After every row comes roughly how far along a hidden order it lies, from 0 to 12.
(in the rows, 100 means zero)
[118 134  75 111  93  95  89 112 108 100  71 113 100  99 111 151  97  99
 100  99  98 115  97 111 105 112 111  98 102 106 102 101  90 148  93  75
 113  98  98 108 100  94 110  30  82 105 108  98]	0
[ 82 108 107 105 103  87  91 102 128 101 121  94 117  57 106 118  79 131
  79 105  90 111 118 106  80  85 103  94  86  96 115  89  81 122  93 127
 118 104 115 123 107  91  67  49 132  97 100  95]	0
[ 80  51 196 167  98 114  98 100  84 108  49 105  76 134 111 149  92 111
  87 126  74  89 115 114 115  88 121  85  36  88  97 102  37  50  77 176
  90 122  78 124 109 105  49 198  92  99 102 103]	12
[118  72 100 116  81  68 103  95  88  99 137  77 118  88 112 136  82 107
 123 118  84  83  80  84 103  76 112  93  82 100 143  92  71  75 112  98
 106 114 117 120 104  87  85  49 122 105  83  80]	0
[102 114  95 123 122 123  86  90  76 110 113  87 106  91 109 108  94  91
 110  84 109  87  96  95  93  86  96 107 112  87 104 107 103 146  62  95
  66  90 109 115 102  67  88  51  98  96  96  92]	0
[ 72  75  66 162  69 151 138  78 150 114 185  98  84 116 108  96 114  65
 104 121 105 123 100  86 112  93 102  75  71 107 102  86  86  61  48 187
 135 113  86 107 106 111 187 158 107 114 102  82]	0
[104  97  76 126 115 101  67 103  80 102  96  90  89  81 113 122  93 118
 112  93 107  95  96 111  78 116 102 102 113  98  81  93  96 157  84 136
  86  94  87 108 104  95 147  63  99  93 104  89]	0
[ 90 106  74 125 117 134 118  95 106 105  77 128  85 105 110  94 110 110
  84 102 107  99  99 129 118  78  94  97  75 104  89 107  89 115  85 114
  87 102  88 124  92 102  96 122  97  98 104 101]	0
[ 87  91 120  85 121  98  85 113  81 102  52  90  98 112  99 111 109 122
 144 101  89  87 113 104 104  80  97 112  75  98 116  77  84 114 124 156
 104 103  97 127  88  83  66  94 101 105  72  82]	0
[114  73  50 112  96 116 100  96 125  97 176  74  99 115 108 132  79 109
  92 106  81  95  88  74 133  75 114  91 109 102  95 103  85  66 115 122
  85 105  99  95 100 101 132 101 118  93 103  94]	0
[ 90 105  67  92  84 112 105  88 125 106 159 111 109  93  97  84  67  67
  91  97 115  78 110 111  70  86  90  81 103  93 143  98 158 133  61 140
 118  96 108 106  82 101  90  77 127  96  97  95]	0
[101 107 116 118 128 113 120 111  94 110  87  88  95 138 111 130 102 113
 106  78 108 106  98  80 134  82 106 108  83  99  67  84 100 113  76  97
 115  83 100 104  94  94 119  41  95  98 115 111]	0
[101 113  94 131  84 100 120  82  59 114 192 100  85 141  84  92  72  87
  90 108 110 101  72 101 103 138  94  88  98 109  99 101 122  73  46 188
 100 107  89  70  80  95 110 200 106 106  92 106]	0
[ 90  86  90  90 117 101 117  94  87 101 141  92 108  74 103 113 113 126
  99  70  92  93  91 107 106  90 101  94 116  93 109  79 111 172 104 105
  64  77 108  68 112  46 112  89  97 101  99  87]	0
[ 92  83  77 117  99 117 130  98  53  96 133  96  71 122 107  87  90 118
 100  94  92 116 115  93 108  80  87  85 110 106 121  64  71 138  95 135
  93 108  73 110  98  67 148 124 109  98 115 102]	0
[ 94 111  81  94 112 137  69 102  83 105  73 108  97 116 122 109 127 116
  93 100 112  95 115  85 116 106  98  85 118 102  96  97  97 126  87  89
  92 100 108 126  99 114 113  83  93 110 121  91]	0
[ 91  71 113 102  97  88 107  97  98 102 123 109  93 100  84 120  92 109
  92 121 107  94 106  91  97 111 103  91  81  95  98  98 108  85  98 122
 116 118  93 115  94  69 102 118 103  94 107 105]	0
[ 83 106  46  99  83 136 132  89  91 103 132 125 108  85 103 113 105  85
 108 111  94  90 113 115 113 104 100 108  95  99  95 104 126 125  58  77
 142 111 110 121  93 103 101 148  99  97  85  86]	0
[103  58 124 125 102 102 133  97  71 103  90 120 102  82  97 137  82 101
 121 103 102 101 115  89  93  79 100 104  72  96 125  82 114  63  81 124
  97 101  98 110  90  86 137 185 134 102 101  93]	0
[124  56 123 128 128 102  86  80  99 115  66  94 102 109 112 118 113  69
 113 101 113  95  75  97  99 114 103 104  52  94 124  86 146 142 110  62
 116  99 102  80  91  76  67  94  98  90 105 109]	0
[ 99 116 105 106  70 127  87  87  73 110 126  80  97 113 117 126  88 108
 121 101 104 109  91  98 109  96 106  84 114 100  79  88  99  83 122  98
  96 100  97 109 103  95 137  56 100 105 120 104]	0
[ 93 105  98 120  75 110 121  98 100 100 111 104 112 120 110  91  91  82
 137 105  85 102 121  98 100  87  89 105 120  88 145 105 117 144  63  99
 128 107 113 120 105  94 163 168 107 102  99  93]	0
[ 93  95 105 149  64 122  87 109 123  98  95  81 135 133 116 132 104  43
 103 105  98 108 101 100  62  90 108  68  85  96 119 102  64 114  60  69
 129 106 136 130  99  79  30   0 124 102  74  93]	12
[101  86  84 143 103 140  64  98 116 103 138  84 119 100 113 131 105 119
  93  80  87  94 102  93 134  62 114  70  90 103  87 104 143 170  25 112
  84  83 116 108 103  82 115  20 143 115  93 113]	0
[ 79 154  84 170  42 194 107  64 124  81 159  88 110 146  97 100  92  70
  80 132  89  98  92 107 106 122 110  77  84  98  72  98 109 129  54 135
 104 124 112 132  96  73 179 132  95 102 117 100]	0
[ 84 101  88 120 145 123 100  99 125 105 113  94 123  64 109 135  80 103
 104 105  91 100 105  94 108  92 110  92 123  88 121  85 153 101  85  83
 110 105 123 100 115  79 200 151  94  93  90  73]	0
[101  96  67 103  58  81  87  99 127 104  79 109 103  61 121 112 130 118
 119  89 116 108  81 102 111  68  99  90  56 105 151 116 117  83 123  66
  99  97 103  88  99 100  76  99  86  99  88  82]	0
[ 98  91 114 139  99 120 106  93  88  94  68 112  99 118 102  95  78  75
  88 126  84 106  94 125 108 104  95  77  87  94 113  72  76 100  67 156
  97 121  99 108 116 125  86 121 119 102  86  98]	0
[100 106  59 134  94 111 117  68 120 104  99  89 103 116 104  69  81  83
 138  80  95  93  87  92  71  64  74  98 154  97  80  93  65 100 124 148
  68  82 105  73 100 133 164 200  73 106  82 100]	0
[ 87 132  92 127 102 111  69 101  81 113 120 115  82 130  88 103 114 149
 134  80 104 106 117  85  99  88  92  99  42 106  99 106 144 131  80  88
 132  86  87 115  71 115 170 109 107  69  86  99]	0
[ 93  99 109 105  91 117 136  84  53 104  74  96 100  79 108 135 115  91
 118 103  97  88  82 116 106  92 114  80  45  92 127  99  76 117  85 136
  95  98  98 106 102 109  69 152 111  95  91  93]	0
[ 76  98  43  74 122 147 114  65  93  90  27 114 139 109 145 159  88  45
  95 113  86  99  79 123 151 127 130 106  81 122 145  96  94 137  53 109
 149 113 143 160  98 118 160 152 109 105  93  94]	0
[ 95 106  68 139  96 132  92 104 113  92 120 103  81 121 106 120  97  93
 112 125 108  98 110  88 138 107 102  74  92 107 115  83 124 103  79  81
  76 120  79 108  85  82 122 102 111  98  63 102]	0
[116 122  24 103  61  54  69 146 122 121  81 107 102  37  99 136 139 109
 128  86 107  89 105  82 102  53  92 117 127  95 115 109 111 110 100   0
  98  91 100  79  70  80  21   0 121  88  51 113]	0
[ 96  54  83  77 113 111 100  99  82  92  65 117 105  44 128 106 118 136
  82  84 113  99 107 106 103  76  93  92  92  95  98  90  90 107 129 131
 146  86 108  79  94  76  85  83  83 100  92 109]	0
[ 94 116 115 134 120 131 114  82 127 105 102  63  86  96 107 150  79 104
 102 107  90  92  99 108 115 123 120 103  97 102  53 103  88  68 112 108
  70 106  88  86 103 108 115 150  70  99  96 100]	0
[103  76  95 119 108 109  86  85 101 109 187 123  99 109  91  85 121 123
 113  84 110  95  82  80 143  81  90  94  74 102 119 102 127  41  70 130
 122  87 103  97  94  95  49 176  91 103 114  99]	0
[105 100 101 130  99 120  58  84  81  99  71 106 113  84 134  96  74  33
  78 116 105  85  69 100 103  68 105  71 112  89 122 107  51 108  79 117
  80 112 113 122 103  54 162 118  83 101 137  91]	0
[ 80 122  61  97 109 137 122  89  73  85  93  96  75 152 109  50  97 112
  86 103  98 104 104 115 114  93  69  94  96 100  83  98  84 124  99 200
  68 105  76 129 105 104 102  44  96  98 132 100]	0
[101  99  91 102  94 100 128 131  90 108 100  80  91  99 104 165 118 103
 133  91  99  93 101 107  82  61 119  94  64 103 123  85 104  88  95  73
  85  94  94  86 103  60  94 133 115  98  40 101]	12
[ 79 107 107  90 107 107 142  63  92  93  91 101 100 108  98  95 112  77
  81 111 100  82  80 133 111 105  95  80 103  96 157  80  77  73  92 193
  84 111 102 102 100  94  52 188 128 101  79  90]	0
[101 131 100  80  94  94 114 110  80 114 142 101 108  94  97  78 111 102
  80 108 102  80  82 118  83 123  85  95  92  97  98 117  96  99  83 142
 104 107 105  80  98  94  91  92  82 108 102 102]	0
[ 95 111  78 107 105 124 130  76 113 101 129 112 121 134 110 116 111  95
 123  92  94 102  81 114 120  90 102 105  32 101 114 105 128 128  71 165
 122  95 121  98 103  94 122  89 115 102  91 108]	0
[101  81  47 114  69 101 101  88  93  85 185 123 102  72 105 132 100  99
  72  97 102  97  73  87 100  55 114  79  91 105  84 103  79 107  93 109
 112  99 103 117  93  59 129  14 116 103 101  98]	0
[ 99  95  67 117  73 150  56  89 137  91 102  82  96 127  87 124 107 143
 112  95  99  95 108 121 124 106 102 123  96 100 138 110  84  82  69 126
 101  97  96 118 102 106 126  59 123 103 134  78]	0
[ 89  94  46  96  94 134 107 122  89 109 146  88  85  98  99 119 113 122
 103  94  87  80 118 119  98 101 112  90  95 105 107  72  75 151 105 140
 104  94  88 106  93  77 145 101 131  97 116  83]	0
[ 97  76 111 124  97 166 113  61  72  98 108 109  84 137 128 100 116 114
 101 106 108 119  76 121 102 119  96  72 108  90 110  93  75  87  91 174
 122 103  87 109 107  76 143 117 118  98 128  95]	0
[ 81 110  85 159 116 141 144  76 102 110 190  71  89  96 149  86  78  87
  72 121 108 107  96 105 121 105 105  89  75 112  95  86  85  59 120 176
 109 118  92 120 103  87 168 119 120 105 123 104]	0
[ 85 141 112 105  88  76  56 102  92 102 152  88 100 182 115 131 121 111
 117 102  91 105  83  97 101  84 106  80  27 111 100 116 115 159  40  76
 130 103 100 100  74  90 122  83  97 106  80  90]	12
[ 82  33  46  78 123 127 114  91 170 115 160 120 112 132 110  89  98  73
  95 109 106 114 106 116 119  74  96  70  47 100 134 126 112 110  43 153
 146 107 112  96  94 138 159 158 128 106  95  91]	12
[ 94 114 117  96  89  43  93 110  85 102 146 106 114 130  87 139 111  64
 107 120  85  88  87 121 103  91 117  77 109 103 114  91  76 170 113 103
  71 113 117  66  81  90  75  53 106 103  64  97]	12
[ 72 114  85 139  92  74 117  91 125  97 151 109  87 123  95  93  69  83
  70 127  97 103  99 110 130  94  99  90 106  93  87  96 121  49  91 196
 103 124  89  89 118  87 162 125 100 114 134  90]	0
[103  86  81 142 101 114  99  69 133 113 109 109  91 109  97 136 107  71
  93  98 114  89  74 111  96  96 113 103  38 107 115 114  85 122  94 161
  93  98  95  92  86  84  93  96 136 101  89 104]	0
[ 93 110  90 102 127 101 116  86  69  99  28  81  83 125 129  77  93  78
 117 110 111 115 105 112 128  97  80  78 120 103  85  83  46  82  92 161
  72 103  82 118 100  78 119  35 102  96 135 103]	0
[ 79 112  62  89 119 148 115  71 100 102 107  94 102  83 108  93  89  81
  83 103 115  87 116  96 123 111 100  93  81 101  85 100 109  96 108 111
 145 100 105  98  94  91 105 165  97 110  74 104]	0
[100 109   8 173  96 173 114 116 145 101 115  76 100 133 101 126 106 139
 123 109 107  89  96 105 122 132 111 128  94  98  64  80  65  61  99 139
 105 107 104 131 112 126  83  58  98 101 103  94]	0
[ 94 105  94 139 109 146 125  92 124  91 125 103  76 143 106 108 104  80
  86 112 103  98  93 106 125  83 105  87  79 105 125  81 125 111  94 117
 104 106  77 114  91  92 134  90 119 104  67  91]	0
[ 86  89 111 152  70 121  95  84 105 109 151  82  94  98  87 137 117  85
 130  94  88  89  82 119  99  82 112  83  34  97 132  90  88 141 113  92
  72  96  97  97  98 108 125 117 122 102 103 105]	0
[ 91 110  74  67  99 133  90  79 115 121 149  88 102 103 104 131 104  79
  86  95  94 112 116 121 116 120 109  86  95 104 120 101  78 100  94 160
 111  93 102  60 104 102 122 149 107 103  67  90]	0
[ 93  86  87  79  73  90 130 101 108  98  76  86 114 158  86 111  89  70
  82 108  78 103 119  97  86 132 100  92 133 102  63  79  84 102 113 103
 120 106 114  86  86  93 106  59  99 101 111  96]	0
[ 96 115 105 114 121 112 100 100 137  98 117 118  83 102 100 104  96  99
  98 109 110  99 114  97  95  95  98  85  98  97 102  96 140  70  94  91
  82 104  84 105  99 110 120 119 100 104  84 103]	0
[100 118  67 127  72 154 125  84  88 116 103 110  92 122 101  97 102  64
 108 121  95 105 103  98 114  93  98 117  60 102 106  82  99 130  93 127
  76 115  88 109  96  66 135 130 124 103  81  93]	0
[ 91 101  54 149 120 160 134  73 143 110  52  94 128 132  88 124  83  62
 104 100 107  67 137  99  53 102 106 101  88 102  38  94  94 193  59 166
  35 100 124  82  90  72  22 147 111  99  71  98]	0
[ 81 121 133 142 134 119 136 137  68 108  34 104  75  66  96 114 101 110
 153  92  94  87  83  86  94  61  99  87  86  98 121  85  95  87 104 162
 116  94  78 130  83  40 154  83  97  96  91  95]	0
[ 85  90  97 117  84 113 105  95 134 113 122 107 100 168 104 136 103  78
  87 126 107 111 100 127 104  98 118  99  70 101 105 108 111 109 112  95
  98 121 102  89 114  88  76  80 118  99  90  84]	12
[ 94  88  60 154  88  98 103  92 134 105 106  84  78  85 121 139  89  71
  93 114 109 102  95  97  90  95 116 106  99 109  76 102 105 151  78 116
  97 113  79  91  92 112  70 109 118 106 110  92]	0
[110 101  76 118  94 103 130 111  78 104 132 100  84  72  95  93 111  77
  90  89  89  90  85 105 100  80  89  91 151 101 102  96  88  90 102  81
 135  91  85  80  94  92  79  81  95 101  85 106]	0
[111 105 110 112 133  57 100 106 117 109  67  83  92  99 113 122 104  90
  71 119  85 116  50 104 129  89 108  94 136 104 142  75  43  86  63 163
 101 113  94 127 108 114  19 180  89 109  88  96]	12
[100 158  49  73  93  57 146 115 107 116 109  80 102 103 117  82 110 134
 100 107  95  97  75 118  94  89  82  84 122 111 118  89  86 109  73 122
 126 105 101  76  94  70 105  47  84 101  37 102]	0
[114 120 116 108  85 102 103 146 132 107 130  99 106 102 103 136 115 106
 110 105  91 107 142  92 101  81  98 103  94  92 130  95 105 126  94 113
 148 102 100  97 104  88   0   9 143  97 103 115]	0
[ 96  66 108 149  97 139  97  82  97  96  65  92  81 127 112 106 114 111
 119 107 119 113 106 104  86 107  94 116  75  94  95  63  76  95  85 170
 105 106  90 135 109 100  44   0 135 101 124  89]	0
[102 140  98 110 103 110 110  89 119 106  62 118 112 113 111 102 111  47
  94 115 106 105  97  96  87  74  94 103  76 109  98  95  91 109  87 111
  85 110 111 117  97  88 111  39  99 108  72  91]	0
[ 90  70 116 143  80 146 138 111 120 101 101  96  94 124  86 124 108  49
 124 119 135  83 110 131  69 112 111 118  93 103 100  67 109 155  97 137
 134 113  93 115  85  46  56  12 114 105  44  97]	0
[ 79 124   8 161  50  86 115  87 112 105  76 116 117  96  94 105  91  44
 106 134  94 105 105 106  71  34 101  84 116 103 106 111 125 164  74 103
  76 129 121 102  91 104  80  78 105  96 126  95]	0
[ 80 108  58 100  96  96 120  86  93 106 165 108 103  96 121 120  89  75
  82  94 109  92 100  91 124  58 110  79  56  96 114 100  82 109 108 151
  82  99  99 105 101  82 137 109 103  99 123  95]	0
[ 86 123  56 144  47 125 113  87 101 104 110  89 112 107 116 115  95 105
 123  97  82  91  97  98 125  61 105  86  49  90  66  90 121 122  83 177
 139  96 113  91 100  92 196  72 102  94  61  95]	0
[ 88 106  96 157  92 145 125  86  91  95 118 108  87  97  89  92  89  91
  68 112 111  79  72 100 124  64 100  62  97  96 105  86 107 118 111 155
  73 106  96 103  84  71  90 156 108 108 114  89]	0
[ 94 108  79 113  95 106 125 107 112 104 106 104  62 116 116 130 110 120
 105 113  93  93 121 121  79 111 106 112  69 106 102 101  99 127 106  84
 149 112  93 123 111 104 102 110 119  89 101  94]	0
[ 82  91  48 117 119  60  98 107 114 121  86  86  80 128  89 106  87 156
  98 104 126 103 113  82 106  91  91  98 106 102  89 103  83  83 122 101
  85 101  79  97  81 111 148  71  97 105 103 117]	0
